Below is a small trained network, with its code and all its weights. Each question gives an input and a class and asks what happens when units are switched off, that is, made to give their printed mean instead of their output.

import numpy as np


def w(rows, s, z=0):
    codes = np.array(rows[::2]) - 128.0
    scale = np.full(codes.shape[1], s)
    scale[-1] = z or s
    return codes * scale


def norm(h):
    return h / np.sqrt((h * h).mean(-1, keepdims=True) + 1e-5)


def f(y):
    return y / 2 * (1 + np.tanh(0.7978845608 * (y + 0.044715 * y**3)))


def log_softmax(a):
    a = a - a.max(-1, keepdims=True)
    return a - np.log(np.exp(a).sum(-1, keepdims=True))


def net(x, mask):
    res = np.array(x, float).reshape(1, 8) / 4 @ E
    u = 0
    for l in range(3):
        y = f(norm(res) @ A[l][:, :-1].T + A[l][:, -1])
        res = res + np.where(mask[u : u + 13], y, B[l][:, -1]) @ B[l][:, :-1]
        u += 13
    return log_softmax(norm(res)[-1] @ U[:, :-1].T + U[:, -1])


A, B = {}, {}
E = w([
[171,121,123,148,78,156],'x0',
[144,82,55,252,186,111],'x1',
[129,128,128,128,129,128],'x2',
[54,163,103,163,83,190],'x3',
[153,229,161,180,123,82],'x4',
[131,128,128,127,130,132],'x5',
[104,85,255,193,156,189],'x6',
[130,128,129,129,130,129],'x7',
],0.0076)
A[0] = w([
[124,136,178,64,129,176,45],'0.n0',
[167,58,135,187,60,127,98],'0.n1',
[49,150,122,171,87,154,118],'0.n2',
[158,125,155,185,105,124,207],'0.n3',
[143,69,102,82,159,158,69],'0.n4',
[192,127,58,116,127,183,76],'0.n5',
[64,149,95,163,101,133,92],'0.n6',
[120,10,128,114,141,158,61],'0.n7',
[123,121,82,174,195,126,2],'0.n8',
[92,78,105,88,150,145,115],'0.n9',
[90,118,197,117,141,133,25],'0.n10',
[199,70,171,115,158,56,57],'0.n11',
[72,108,141,68,175,115,156],'0.n12',
],0.012,0.0032)
B[0] = w([
[171,148,162,182,68,86,217],'0.n0',
[161,96,121,166,102,93,193],'0.n1',
[184,93,97,87,171,190,217],'0.n2',
[141,117,125,147,164,62,213],'0.n3',
[2,183,97,157,85,202,197],'0.n4',
[144,117,100,159,49,96,177],'0.n5',
[188,117,136,70,184,145,190],'0.n6',
[105,189,139,202,66,177,253],'0.n7',
[27,56,128,184,196,68,201],'0.n8',
[86,203,128,156,122,140,207],'0.n9',
[160,56,149,157,132,94,178],'0.n10',
[168,124,91,60,199,245,229],'0.n11',
[119,151,123,193,46,153,223],'0.n12',
],0.0083,0.0042)
A[1] = w([
[80,72,104,111,114,135,87],'1.n0',
[197,93,79,136,117,124,25],'1.n1',
[141,104,104,148,154,94,11],'1.n2',
[126,94,87,104,58,117,85],'1.n3',
[143,228,169,140,206,84,58],'1.n4',
[100,116,2,102,176,90,140],'1.n5',
[84,107,171,141,169,182,127],'1.n6',
[121,180,108,180,116,217,152],'1.n7',
[113,163,45,66,122,105,23],'1.n8',
[128,155,86,142,162,107,4],'1.n9',
[163,111,144,115,125,84,68],'1.n10',
[127,164,128,138,123,120,78],'1.n11',
[151,184,104,64,89,121,104],'1.n12',
],0.0098,0.0041)
B[1] = w([
[99,194,159,163,103,151,130],'1.n0',
[125,68,133,156,105,165,138],'1.n1',
[135,122,155,149,187,128,129],'1.n2',
[197,183,149,168,167,106,149],'1.n3',
[149,255,80,196,72,224,164],'1.n4',
[186,164,154,107,131,25,249],'1.n5',
[107,200,171,84,186,72,181],'1.n6',
[158,120,89,69,184,115,255],'1.n7',
[156,126,97,110,135,55,176],'1.n8',
[111,114,170,112,192,116,126],'1.n9',
[98,130,128,116,80,182,121],'1.n10',
[153,90,135,129,130,141,122],'1.n11',
[135,65,178,176,154,52,202],'1.n12',
],0.0083,0.005)
A[2] = w([
[106,111,240,174,155,204,16],'2.n0',
[251,180,137,237,161,98,59],'2.n1',
[181,96,254,229,207,204,137],'2.n2',
[192,212,106,135,172,53,178],'2.n3',
[80,186,178,88,197,108,139],'2.n4',
[173,65,72,6,195,193,75],'2.n5',
[231,131,154,185,61,161,173],'2.n6',
[113,173,129,20,214,154,34],'2.n7',
[92,153,199,73,48,85,70],'2.n8',
[134,79,184,118,179,71,178],'2.n9',
[138,79,27,219,194,109,1],'2.n10',
[156,169,199,34,62,152,126],'2.n11',
[204,65,115,187,71,156,34],'2.n12',
],0.0098,0.0033)
B[2] = w([
[203,187,110,101,67,89,178],'2.n0',
[97,130,115,120,105,188,241],'2.n1',
[139,157,98,91,77,74,245],'2.n2',
[107,127,179,121,93,162,254],'2.n3',
[79,86,111,113,111,115,156],'2.n4',
[135,103,129,54,121,170,159],'2.n5',
[41,79,57,136,157,111,212],'2.n6',
[92,92,136,50,132,135,143],'2.n7',
[113,126,115,202,191,110,174],'2.n8',
[95,119,142,126,102,122,175],'2.n9',
[165,117,186,120,194,154,202],'2.n10',
[138,70,155,161,252,167,199],'2.n11',
[72,91,106,92,130,99,152],'2.n12',
],0.012,0.0082)
U = w([
[124,90,168,197,223,113,109],'0',
[177,149,112,103,54,53,119],'1',
[175,112,124,7,179,217,78],'2',
[54,112,125,108,119,146,255],'3',
[83,186,93,164,108,231,65],'4',
],0.015,0.0078)

Each question gives the input, the list of numbers given to net, and the class t.
The units are the neurons (one row each of A and B). Each row of codes is followed by its name. A weight is (code - 128) times the scale printed after its matrix; where a second scale follows, it is the last column's (A, B and U).
mask holds one flag per neuron, layer by layer. A switched-off neuron (its flag False) gives its mean, the last column of its row in B, instead of its output. The means were averaged over made-up inputs and are rounded, as every weight is.
A unit's drop is (log p(t) with every unit on - log p(t) with that unit switched off) / (log p(t) with every unit on - log p(t) with every unit switched off).
The circuit of an input: a set's keep is (log p(t) with only the set's units on - log p(t) with every unit switched off) / (log p(t) with every unit on - log p(t) with every unit switched off). Starting from the 12 units with the biggest drops (on a tie, the unit counted first), units are removed one at a time, each time the one whose removal leaves the highest keep (on an exact tie, the one counted first), for as long as the keep stays at least 0.8.
units of the circuit, in order: the units of the circuit, biggest drop first
unit that matters most: the unit with the biggest drop
k most important neurons: the k neurons with the biggest drops, biggest first
top k neurons in layer l: the k neurons of layer l with the biggest drops, biggest first
input [-5,2,-3,-8,-1,5,-4,0], class 2: units of the circuit, in order	[0.n11]
input [2,-1,-7,1,-1,5,-3,-1], class 1: 2 most important neurons	[0.n7; 1.n8]
input [7,2,4,5,3,8,7,-3], class 1: 2 most important neurons	[2.n2; 2.n0]
input [3,5,2,4,-3,-8,6,-4], class 1: units of the circuit, in order	[2.n2; 2.n0]
input [8,-8,-1,2,-4,7,5,1], class 0: units of the circuit, in order	[2.n11; 2.n8]
input [-5,-2,8,7,-8,1,-1,-2], class 4: 2 most important neurons	[0.n12; 0.n7]
input [7,-4,1,-2,1,-2,-6,-3], class 3: 3 most important neurons	[1.n7; 2.n0; 2.n6]
input [-6,-6,7,6,-2,6,4,-5], class 0: 2 most important neurons	[2.n11; 0.n0]
input [5,2,-1,8,5,3,-7,-5], class 2: top 3 neurons in layer 0	[0.n2; 0.n6; 0.n8]
input [-7,4,1,4,-6,-3,7,-8], class 1: units of the circuit, in order	[2.n0; 2.n2]
input [0,-5,5,5,2,-4,-7,7], class 1: units of the circuit, in order	[1.n12; 2.n6]
input [-3,3,-6,-6,-7,-8,5,2], class 4: 3 most important neurons	[0.n7; 0.n4; 0.n12]
input [8,4,4,1,-2,7,6,3], class 3: 3 most important neurons	[0.n1; 2.n6; 2.n12]
input [-8,4,-7,8,-6,-3,-8,3], class 1: units of the circuit, in order	[1.n5]
input [5,1,-3,-7,-2,-1,6,-8], class 2: 2 most important neurons	[0.n11; 2.n5]
input [8,3,-2,5,4,3,-3,-8], class 3: units of the circuit, in order	[2.n6; 2.n12]
input [-7,6,-2,-3,-1,-2,6,8], class 3: 2 most important neurons	[1.n6; 2.n2]
input [-3,7,5,6,-1,5,-5,-4], class 0: top 2 neurons in layer 0	[0.n8; 0.n11]
input [-3,-7,5,6,-5,2,-8,4], class 1: top 3 neurons in layer 0	[0.n11; 0.n7; 0.n5]
input [3,8,5,4,2,8,-6,-7], class 0: unit that matters most	2.n10
input [7,2,-4,2,7,5,-4,-1], class 3: units of the circuit, in order	[2.n6; 1.n6]
